Below are the code and all the weights of a small trained network. Each question names an input and a class and asks about switching units off, where a switched-off unit gives its printed mean instead of its output.

import numpy as np


def w(rows, s, z=0):
    codes = np.array(rows[::2]) - 128.0
    scale = np.full(codes.shape[1], s)
    scale[-1] = z or s
    return codes * scale


def f(y):
    return np.maximum(y, 0)


def log_softmax(a):
    a = a - a.max(-1, keepdims=True)
    return a - np.log(np.exp(a).sum(-1, keepdims=True))


def net(x, mask):
    res = np.array(x, float).reshape(1, 6) / 4 @ E
    y = f(res @ A[0][:, :-1].T + A[0][:, -1])
    res = res + np.where(mask, y, B[0][:, -1]) @ B[0][:, :-1]
    return log_softmax(res[-1] @ U[:, :-1].T + U[:, -1])


A, B = {}, {}
E = w([
[75,78,111,176,149,160],'x0',
[136,72,113,79,64,122],'x1',
[64,163,171,167,82,182],'x2',
[124,133,11,145,150,160],'x3',
[160,175,96,193,91,105],'x4',
[28,182,81,116,84,109],'x5',
],0.012)
A[0] = w([
[65,62,97,141,154,169,195],'n0',
[114,171,143,149,80,131,180],'n1',
[130,99,207,213,140,158,173],'n2',
[136,103,177,165,173,84,174],'n3',
[161,135,193,151,158,125,164],'n4',
[81,173,45,157,164,89,253],'n5',
[213,114,130,162,43,116,204],'n6',
[94,11,95,109,93,177,201],'n7',
[202,87,117,34,89,115,217],'n8',
[95,71,120,123,136,147,188],'n9',
[124,85,237,85,208,96,166],'n10',
[118,100,131,165,113,199,189],'n11',
[146,216,110,201,116,125,254],'n12',
[170,132,148,55,131,66,186],'n13',
[119,126,163,111,170,127,148],'n14',
[133,101,89,197,154,139,218],'n15',
[120,161,120,193,112,63,164],'n16',
[84,90,146,95,146,149,158],'n17',
[77,206,117,105,86,159,176],'n18',
[163,113,188,98,116,25,219],'n19',
[92,180,195,176,78,157,185],'n20',
],0.011,0.0035)
B[0] = w([
[162,28,111,91,116,203,209],'n0',
[11,174,123,106,89,164,189],'n1',
[91,95,248,239,131,138,221],'n2',
[172,207,166,172,207,174,192],'n3',
[163,168,206,175,187,99,198],'n4',
[80,61,11,93,195,93,235],'n5',
[79,148,100,167,81,95,193],'n6',
[180,52,126,109,21,234,222],'n7',
[207,166,40,197,1,55,220],'n8',
[223,46,180,92,100,187,181],'n9',
[181,167,219,108,105,127,246],'n10',
[79,69,202,144,74,161,184],'n11',
[49,121,88,140,224,113,229],'n12',
[194,215,107,93,70,34,204],'n13',
[178,170,175,90,160,174,168],'n14',
[139,45,110,196,148,69,196],'n15',
[72,119,131,116,168,91,189],'n16',
[191,101,173,53,98,144,180],'n17',
[42,137,138,11,127,187,215],'n18',
[202,219,107,131,99,144,221],'n19',
[79,166,164,153,111,148,226],'n20',
],0.0063,0.012)
U = w([
[153,192,178,138,185,131,81],'0',
[75,61,55,153,223,70,249],'1',
[137,2,120,90,81,183,71],'2',
[23,174,117,103,168,151,148],'3',
[163,166,79,132,56,54,211],'4',
[90,101,156,220,125,118,1],'5',
],0.0093,0.0015)

Each question gives the input, the list of numbers given to net, and the class t.
The units are the neurons (one row each of A and B). Each row of codes is followed by its name. A weight is (code - 128) times the scale printed after its matrix; where a second scale follows, it is the last column's (A, B and U).
mask holds one flag per neuron, in row order. A switched-off neuron (its flag False) gives its mean, the last column of its row in B, instead of its output. The means were averaged over made-up inputs and are rounded, as every weight is.
A unit's drop is (log p(t) with every unit on - log p(t) with that unit switched off) / (log p(t) with every unit on - log p(t) with every unit switched off).
The circuit of an input: a set's keep is (log p(t) with only the set's units on - log p(t) with every unit switched off) / (log p(t) with every unit on - log p(t) with every unit switched off). Starting from the 12 units with the biggest drops (on a tie, the unit counted first), units are removed one at a time, each time the one whose removal leaves the highest keep (on an exact tie, the one counted first), for as long as the keep stays at least 0.8.
circuit, biggest first: the units of the circuit, biggest drop first
unit that matters most: the unit with the biggest drop
top k neurons: the k neurons with the biggest drops, biggest first
drop of u: that unit's drop, to one decimal
input [3,3,2,8,1,5], class 2: circuit, biggest first : [n0]
input [-2,-8,6,7,8,0], class 1: top 3 neurons : [n5 n15 n12]
input [-4,6,5,5,4,-6], class 4: circuit, biggest first : [n8 n6]
input [1,-3,-8,0,-6,5], class 4: circuit, biggest first : [n13 n12]
input [1,-1,7,-4,-4,-4], class 0: circuit, biggest first : [n10 n4]
input [2,5,-4,-5,-8,-8], class 4: top 2 neurons : [n8 n13]
input [0,0,-7,-1,-7,5], class 4: top 2 neurons : [n13 n8]
input [-3,-3,-7,-4,3,-5], class 4: top 3 neurons : [n8 n13 n6]
input [-1,1,-5,4,-1,4], class 1: top 3 neurons : [n5 n10 n19]
input [2,-6,-7,-6,5,4], class 1: top 4 neurons : [n5 n12 n16 n10]
input [1,1,-3,-7,2,-6], class 0: top 2 neurons : [n3 n4]
input [-1,3,-1,-5,0,8], class 3: top 2 neurons : [n18 n8]
input [8,-3,3,4,4,-1], class 1: top 2 neurons : [n5 n12]
input [8,0,-6,-5,-4,-8], class 0: unit that matters most : n3
input [-6,-3,-4,2,-5,-3], class 4: top 2 neurons : [n8 n13]
input [7,-4,0,1,2,8], class 1: drop of n5 : 0.5
input [1,7,4,-8,-8,-6], class 0: drop of n3 : 0.2
input [-6,3,-8,3,-5,2], class 4: drop of n12 : 0.0
